Rows, each with roughly how far along a hidden order it lies (0 to 30):
(in the rows, 128 means zero)
[ 72 137 118 133 104 119 179 129 143 104 119 116 130 108 157 117 118 173
 105 124 113 142 165] | 3
[130 132  53 123 124 142 186 169 139 146 149 110 164 114  90 186  87  97
  82 135 108 201 165] | 0
[132 170 102 124 169 131 174 192 133 151 118 103 123 103  84 157 131  92
 114 165 153 255 185] | 30
[129  85 181 109 149 145 100 131  93 136  94 134 120 121 147  99 130 125
 158 143 104 225 142] | 22
[129 113 148 122 125 129 135 147 145 141 155 110 120 109 117 117 122 142
 107 120 136 128 145] | 8
[142 126  97 141 132 145  82 165 125 111 158  99 130 110 130 138 141 121
 180 133 113 200  79] | 15
[142 113 171 167  94 134  82 135 172 101 111  82 160 177 117  85 132 134
 101 107 132  52  87] | 13
[141 112 140 161 124 101 156  83 109 143  93 154  96 150 137  55 105 129
  87 130 148  47 192] | 25
[127 158 102  99 125 145 225  61  99 166 129 113 153 103 153  22 136 117
 173 128  84 162 151] | 8
[156 141 152 146  98 169  89 122 134 140 153 153 124 122 124 107 123 122
 214 124 170 147 186] | 14
[118 119 130 119 134 127 125 137 116 130 118 123 123 128 125 112 131 132
 135 130 131 148 118] | 8
[127 182 132 118  97 129 113 129 141 153 122 123 111 130 173 141 149  99
 115 142 144 211 154] | 12

Part 2:
[120 118 129 132 130 127 132 134 121 162 127 129 129 129 126 120 127 125
 135 102 128 135 135 125 128 128 128 129 124 120 131 127 129] | 13
[133 133 130 134 133 127 127 133 129 162 136 129 124 130 131   5 134 128
 126 126 129 124 124 136 124 132 142 129 135 139 119 129 124] | 11
[102 126 128 131 132 132 130 132 126 166 130 131 128 127 135  60 131 126
 140 116 128 126 136 126 122 130 130 130 131 124 122 127 115] | 17
[  1 137  96 116 113 110 157 124 153 117 144 146 141 128 128 215 120 134
 116 169 132 138 118 143 104 137 127 127 135 136 135 128 137] | 16
[ 83 125 129 134 128 116 124 127 124 139 128 122 125 133 124 149 139 126
 127 109 130 130 129 126 120 127 129 130 123 131 128 128 134] | 28
[193 127 137 130 132 134 122 134 124 170 128 133 123 129 127  79 123 127
 121 126 129 125 123 139 132 129 139 129 132 129 122 128 126] | 0
[255 126 126 131 127 120 132 131 126 138 133 123 128 131 122 106 127 129
 119 125 128 135 121 130 137 132 137 127 125 136 132 128 144] | 4
[135 127 128 136 129 117 131 130 124 132 131 118 129 132 124 100 140 126
 128 115 128 132 129 121 130 130 133 128 124 136 130 128 139] | 18
[ 87 126 125 134 131 123 132 128 129 148 130 120 131 129 133  51 144 125
 144 103 127 128 139 114 121 128 126 130 126 128 126 127 119] | 30
[117 129 131 134 127 118 126 127 125 129 129 122 124 133 124 117 138 126
 125 117 129 130 127 126 125 127 133 129 125 135 127 128 137] | 22

Next part:
[ 89 123 148  99 140 157 112 115 147 140 122 112 137 136 132 132] | 13
[110 142 154 119 135 110 125 147 108 144 118 135 107 141 160 124] | 11
[114 139 107 174 156 142 126 123 147 116 119 140 145 140 116 118] | 11
[122 126 116 118 128 128 120 141 105  91 123 120 134 112 128 122] | 0
[252   2 104 184  99 102  75 125 113  18 161 215 112 205   1 113] | 30
[115 125  83 149  92 112 125 145 147 101 144 124 140  63 135 141] | 16
[130 127 140 130 134 156 139 111 145 151 111 111 154 171 131 135] | 6
[126 130 153  82 123 150 131 101 123 138 119 109 108 122 169 104] | 4
[106 125 137 156 113 143 130 136 140 130 121 154 148 159 116 154] | 2
[122 125  99 119 115 116 124 140 107 107 122 122 112 124  92 126] | 4
[114 149 134 133 116 129 123 128 131 130 141 133 129 110  93 138] | 4
[139 124  92 136 128 111 133 125 149 121 133 141 149 103 103 134] | 5
[104 134 126 130 106 110 120 131 126 119 143 140 141 148 130 134] | 0
[113 122 105 134 124 120 119 139 139 123 131 150 131 159 104 122] | 2
[116 116 184 154 145 129 138 128 130 127 113 129 126 155 120 131] | 1
[125 113 127 143 139 110 114 102 113 137 139 130 103 108 144 103] | 16
[135 156 151 106 113 135 122 106 117 135 125  94 138  92 144 127] | 0
[105 119  91 153 131  86 113 191  97  93 143 199 127 123  83 136] | 4
[128 103 110 173 109 134 124 116 111 108 142 202 106 123 116 124] | 16
[118 105  99 159 116 120 121 144 115 129 131 196 111 130  80 121] | 9
[117 119 124 134 115 110 116 129 130 110 134 146 123 107 135 146] | 9
[ 99 125  89 160 131 104 130 153 132 125 141 184 107 124  73 129] | 7
[122 123 126 140 130 118 136 139 158 131 133 147 156 137 124 123] | 5
